Below is a small trained network, with its code and all its weights. Each question gives an input and a class and asks what happens when units are switched off, that is, made to give their printed mean instead of their output.

import numpy as np


def w(rows, s, z=0):
    codes = np.array(rows[::2]) - 128.0
    scale = np.full(codes.shape[1], s)
    scale[-1] = z or s
    return codes * scale


def f(y):
    return np.maximum(y, 0)


def log_softmax(a):
    a = a - a.max(-1, keepdims=True)
    return a - np.log(np.exp(a).sum(-1, keepdims=True))


def net(x, mask):
    res = np.array(x, float).reshape(1, 7) / 4 @ E
    y = f(res @ A[0][:, :-1].T + A[0][:, -1])
    res = res + np.where(mask, y, B[0][:, -1]) @ B[0][:, :-1]
    return log_softmax(res[-1] @ U[:, :-1].T + U[:, -1])


A, B = {}, {}
E = w([
[131,122,133,115,93,122],'x0',
[198,180,172,117,122,126],'x1',
[159,114,3,87,174,88],'x2',
[165,80,86,224,108,128],'x3',
[135,118,135,123,130,138],'x4',
[146,105,138,109,141,153],'x5',
[124,134,125,140,172,141],'x6',
],0.013)
A[0] = w([
[169,173,62,56,144,98,58],'n1',
[145,190,183,103,116,136,125],'n2',
[124,74,69,108,126,124,233],'n3',
[2,80,136,80,150,124,164],'n4',
[113,70,46,139,129,108,6],'n5',
[150,149,143,174,174,136,233],'n6',
],0.0094,0.0019)
B[0] = w([
[178,115,99,244,112,216,253],'n1',
[108,175,158,77,174,122,230],'n2',
[120,90,141,114,176,94,222],'n3',
[255,124,53,185,56,168,213],'n4',
[70,162,140,67,218,45,226],'n5',
[115,146,91,144,108,144,190],'n6',
],0.0098,0.0074)
U = w([
[170,152,137,165,49,179,214],'0',
[140,32,100,219,82,107,138],'1',
[36,134,185,2,197,30,6],'2',
],0.009,0.0018)

Each question gives the input, the list of numbers given to net, and the class t.
The units are the neurons (one row each of A and B). Each row of codes is followed by its name. A weight is (code - 128) times the scale printed after its matrix; where a second scale follows, it is the last column's (A, B and U).
mask holds one flag per neuron, in row order. A switched-off neuron (its flag False) gives its mean, the last column of its row in B, instead of its output. The means were averaged over made-up inputs and are rounded, as every weight is.
A unit's drop is (log p(t) with every unit on - log p(t) with that unit switched off) / (log p(t) with every unit on - log p(t) with every unit switched off).
The circuit of an input: a set's keep is (log p(t) with only the set's units on - log p(t) with every unit switched off) / (log p(t) with every unit on - log p(t) with every unit switched off). Starting from all 6 units, units are removed one at a time, each time the one whose removal leaves the highest keep (on an exact tie, the one counted first), for as long as the keep stays at least 0.8.
circuit, biggest first: the units of the circuit, biggest drop first
unit that matters most: the unit with the biggest drop
top k neurons: the k neurons with the biggest drops, biggest first
drop of u: that unit's drop, to one decimal
input [0,5,-5,-3,-8,-6,5], class 2: top 3 neurons -> n1; n2; n4
input [5,-2,5,5,3,-2,4], class 2: unit that matters most -> n5
input [7,-1,-4,-8,0,4,-5], class 0: top 3 neurons -> n4; n5; n3
input [7,-7,2,3,8,3,4], class 2: top 3 neurons -> n5; n1; n3
input [-3,6,2,-5,0,-2,3], class 0: top 3 neurons -> n1; n5; n3
input [2,-5,2,-6,-7,-8,3], class 1: top 2 neurons -> n4; n2
input [4,-6,2,-3,8,-3,3], class 1: top 3 neurons -> n4; n2; n3
input [-7,-6,5,2,3,-2,2], class 2: top 2 neurons -> n5; n3
input [7,4,-7,-2,0,0,-4], class 2: top 2 neurons -> n2; n1
input [4,6,-2,0,7,3,-8], class 2: top 3 neurons -> n1; n4; n2
input [-3,2,-8,-2,5,2,-8], class 2: top 2 neurons -> n1; n2
input [8,-3,-6,-8,7,-8,-4], class 0: top 2 neurons -> n4; n5
input [3,-6,3,-4,6,8,-7], class 1: circuit, biggest first -> n4; n3
input [2,-7,5,-7,-5,8,2], class 1: circuit, biggest first -> n4
input [-1,-5,-6,-8,-2,-5,0], class 0: drop of n4 -> 1.5
input [4,-2,8,-5,-6,-8,-5], class 1: drop of n1 -> 1.3
input [1,-5,-2,-3,8,4,3], class 0: drop of n5 -> 0.1
